Below is a small trained network, with its code and all its weights. Each question gives an input and a class and asks what happens when units are switched off, that is, made to give their printed mean instead of their output.

import numpy as np


def w(rows, s, z=0):
    codes = np.array(rows[::2]) - 128.0
    scale = np.full(codes.shape[1], s)
    scale[-1] = z or s
    return codes * scale


def f(y):
    return np.maximum(y, 0)


def log_softmax(a):
    a = a - a.max(-1, keepdims=True)
    return a - np.log(np.exp(a).sum(-1, keepdims=True))


def net(x, mask):
    res = np.array(x, float).reshape(1, 5) / 4 @ E
    y = f(res @ A[0][:, :-1].T + A[0][:, -1])
    res = res + np.where(mask, y, B[0][:, -1]) @ B[0][:, :-1]
    return log_softmax(res[-1] @ U[:, :-1].T + U[:, -1])


A, B = {}, {}
E = w([
[49,159,183,101,5,85,108,128,157,81,84],'x0',
[120,228,176,82,168,101,156,216,119,137,152],'x1',
[83,110,91,173,125,59,89,166,54,180,165],'x2',
[104,76,136,128,169,46,152,123,213,58,165],'x3',
[146,59,152,111,127,154,165,157,47,86,136],'x4',
],0.012)
A[0] = w([
[203,126,99,96,201,166,154,100,117,134,102,48],'N1',
[118,112,156,103,99,112,99,151,98,24,117,29],'N2',
[69,134,143,118,60,142,131,154,135,63,109,25],'N3',
[168,158,119,95,132,146,200,85,163,116,128,141],'N4',
[96,117,149,117,93,146,123,157,170,153,100,74],'N5',
[130,138,91,155,105,116,123,117,187,173,111,76],'N6',
[136,173,181,85,142,102,166,180,108,135,173,69],'N7',
[178,139,134,72,95,194,162,100,163,69,103,69],'N8',
[107,214,158,77,167,98,114,165,146,184,109,185],'N9',
[119,178,161,98,172,114,136,149,164,183,148,9],'N10',
[108,105,102,149,107,80,104,109,39,122,147,121],'N11',
[120,195,110,127,101,181,133,95,111,130,123,116],'N12',
[179,120,162,101,123,160,87,118,199,135,97,110],'N13',
[100,173,150,146,27,101,100,130,97,111,69,77],'N14',
[100,152,111,161,110,90,88,146,108,175,161,144],'N15',
[104,111,95,209,112,68,147,166,113,162,129,58],'N16',
[149,130,114,163,174,169,141,120,152,122,118,74],'N17',
[153,62,159,106,95,163,177,170,60,69,164,176],'N18',
[139,133,120,124,148,92,113,123,170,125,137,125],'N19',
[210,100,77,172,187,180,158,145,136,131,199,174],'N20',
[113,134,187,119,71,98,92,110,143,83,98,34],'N21',
[133,93,64,171,99,116,84,68,139,125,70,231],'N22',
[148,156,142,107,135,170,173,108,164,102,72,91],'N23',
[117,192,123,174,130,139,51,102,223,191,153,165],'N24',
[151,176,157,76,172,114,108,141,118,94,124,146],'N25',
[167,146,84,136,95,178,103,133,94,171,83,171],'N26',
[135,134,128,89,89,115,84,141,117,89,94,75],'N27',
[82,118,170,169,50,118,169,119,136,146,142,111],'N28',
[112,176,148,124,136,165,98,159,101,183,91,86],'N29',
[91,94,135,76,182,56,147,101,141,98,117,67],'N30',
[131,116,91,155,191,93,93,141,83,168,159,82],'N31',
[126,167,99,92,123,65,145,185,115,162,159,67],'N32',
[143,134,154,87,148,176,187,103,127,92,77,51],'N33',
[84,130,147,199,133,117,155,149,144,45,143,81],'N34',
[126,85,153,119,104,140,163,158,71,74,155,110],'N35',
[104,118,107,144,155,42,179,111,169,73,147,25],'N36',
[95,163,155,108,170,109,168,152,105,98,130,85],'N37',
[113,85,97,102,155,108,130,160,190,102,181,102],'N38',
[95,101,142,120,70,72,115,152,90,192,133,95],'N39',
[146,126,135,146,61,129,112,164,129,79,92,19],'N40',
[123,78,118,113,141,74,149,82,171,128,166,92],'N41',
[122,130,91,173,98,101,121,141,99,112,164,125],'N42',
[102,167,160,110,160,148,138,179,119,124,125,51],'N43',
[132,49,103,178,98,172,58,60,136,92,120,166],'N44',
[110,152,120,64,133,184,171,104,132,135,120,123],'N45',
[176,188,77,116,82,155,83,122,51,154,8,132],'N46',
],0.011,0.0012)
B[0] = w([
[92,146,116,113,149,101,85,180,144,160,188,217],'N1',
[94,120,103,132,122,97,145,171,122,158,144,192],'N2',
[104,199,115,80,159,138,124,185,176,172,130,216],'N3',
[68,189,98,152,132,66,55,109,122,107,64,192],'N4',
[139,159,102,112,104,109,141,166,161,151,168,175],'N5',
[110,104,187,199,81,106,192,116,154,162,62,181],'N6',
[178,64,174,112,110,133,139,74,196,103,137,219],'N7',
[119,165,148,114,163,69,90,99,107,112,106,219],'N8',
[150,63,167,121,133,161,165,119,161,98,80,238],'N9',
[118,86,159,130,118,145,142,132,213,128,149,199],'N10',
[135,139,132,105,149,60,129,59,141,60,67,206],'N11',
[152,132,116,111,135,143,168,145,52,123,110,187],'N12',
[124,152,117,163,162,98,80,85,98,109,72,192],'N13',
[123,170,116,82,169,160,122,166,123,179,147,243],'N14',
[80,169,97,116,80,112,71,80,141,64,95,202],'N15',
[117,158,142,98,161,89,62,90,112,124,100,200],'N16',
[119,140,105,123,159,90,118,148,173,185,137,178],'N17',
[105,102,227,253,63,91,154,141,128,158,76,221],'N18',
[100,153,118,144,87,169,214,167,48,86,111,171],'N19',
[105,167,113,115,93,99,117,204,168,201,177,254],'N20',
[85,105,113,111,153,95,143,132,141,181,195,220],'N21',
[198,40,185,103,131,160,150,80,194,130,119,222],'N22',
[110,154,70,114,162,76,79,80,78,126,110,201],'N23',
[75,101,194,239,33,97,199,180,65,200,83,233],'N24',
[130,71,169,149,123,162,92,101,162,125,118,190],'N25',
[156,118,107,101,109,162,181,146,74,73,200,213],'N26',
[138,157,89,118,135,137,146,189,170,151,176,178],'N27',
[132,133,119,111,119,127,140,135,153,176,154,193],'N28',
[151,118,119,99,124,162,152,117,77,112,124,203],'N29',
[146,153,85,159,137,162,134,126,68,77,173,201],'N30',
[99,192,138,108,176,87,94,160,137,136,125,219],'N31',
[165,114,168,125,174,126,136,71,159,140,69,202],'N32',
[89,194,140,153,143,127,90,56,121,99,103,194],'N33',
[155,97,64,115,126,165,130,159,72,100,170,187],'N34',
[77,102,203,241,41,61,171,185,140,145,92,193],'N35',
[165,138,64,125,129,138,174,131,75,27,130,222],'N36',
[181,76,200,85,132,178,106,64,149,105,143,191],'N37',
[114,128,73,118,151,162,201,178,18,87,146,201],'N38',
[87,154,83,78,182,101,112,114,108,118,102,203],'N39',
[43,104,118,103,160,163,120,174,172,159,149,179],'N40',
[148,82,27,121,107,207,128,108,82,110,176,199],'N41',
[125,171,134,125,132,86,26,105,165,122,94,176],'N42',
[198,64,191,96,146,176,115,102,170,125,159,190],'N43',
[199,52,208,75,173,155,121,94,227,112,129,240],'N44',
[106,140,95,116,129,121,106,118,118,80,93,178],'N45',
[152,67,104,101,125,167,155,163,36,38,169,244],'N46',
],0.0065,0.014)
U = w([
[201,50,184,97,133,185,112,58,199,107,137,230],'0',
[157,120,102,110,109,201,152,130,9,68,172,118],'1',
[110,176,133,111,154,79,36,64,99,91,64,3],'2',
[119,164,123,96,147,135,114,176,159,219,207,104],'3',
[108,103,187,234,15,118,171,135,98,161,70,211],'4',
],0.013,0.00067)

Each question gives the input, the list of numbers given to net, and the class t.
The units are the neurons (one row each of A and B). Each row of codes is followed by its name. A weight is (code - 128) times the scale printed after its matrix; where a second scale follows, it is the last column's (A, B and U).
mask holds one flag per neuron, in row order. A switched-off neuron (its flag False) gives its mean, the last column of its row in B, instead of its output. The means were averaged over made-up inputs and are rounded, as every weight is.
A unit's drop is (log p(t) with every unit on - log p(t) with that unit switched off) / (log p(t) with every unit on - log p(t) with every unit switched off).
The circuit of an input: a set's keep is (log p(t) with only the set's units on - log p(t) with every unit switched off) / (log p(t) with every unit on - log p(t) with every unit switched off). Starting from the 12 units with the biggest drops (on a tie, the unit counted first), units are removed one at a time, each time the one whose removal leaves the highest keep (on an exact tie, the one counted first), for as long as the keep stays at least 0.8.
circuit, biggest first: the units of the circuit, biggest drop first
most important unit: the unit with the biggest drop
k most important neurons: the k neurons with the biggest drops, biggest first
drop of u: that unit's drop, to one decimal
input [-4,-4,-5,-2,-8], class 4: circuit, biggest first => (N24)
input [8,-7,0,5,-1], class 3: 2 most important neurons => (N3, N21)
input [-7,7,-6,-2,-1], class 0: 2 most important neurons => (N7, N9)
input [-1,3,2,-4,-2], class 1: 3 most important neurons => (N44, N22, N46)
input [8,-8,0,-1,-4], class 0: 4 most important neurons => (N22, N44, N20, N1)
input [2,-4,-7,-6,6], class 2: 2 most important neurons => (N8, N33)
input [1,-5,5,8,-8], class 1: 4 most important neurons => (N41, N36, N38, N18)
input [6,0,8,-7,-6], class 2: 3 most important neurons => (N15, N39, N16)
input [5,-6,-1,-3,-4], class 0: 3 most important neurons => (N22, N44, N20)
input [7,8,6,7,0], class 0: 2 most important neurons => (N7, N32)
input [8,-6,-8,1,-6], class 2: 2 most important neurons => (N13, N8)
input [8,-6,-1,-7,-1], class 3: 2 most important neurons => (N14, N3)
input [-3,-1,5,5,-2], class 1: 2 most important neurons => (N38, N41)
input [0,-6,7,2,2], class 2: most important unit => N16
input [-1,3,-6,-5,-2], class 2: 2 most important neurons => (N4, N8)
input [-5,-3,-6,-8,-7], class 1: 2 most important neurons => (N46, N26)
input [-2,6,1,-1,7], class 4: 4 most important neurons => (N18, N35, N44, N22)
input [8,-7,5,5,-7], class 3: drop of N21 => 0.3
input [8,6,-1,-6,6], class 3: drop of N3 => 0.2
input [6,8,1,1,8], class 0: drop of N7 => 0.7
input [-8,8,4,-1,-8], class 0: most important unit => N9
input [0,-3,1,-3,-4], class 4: drop of N43 => 0.3
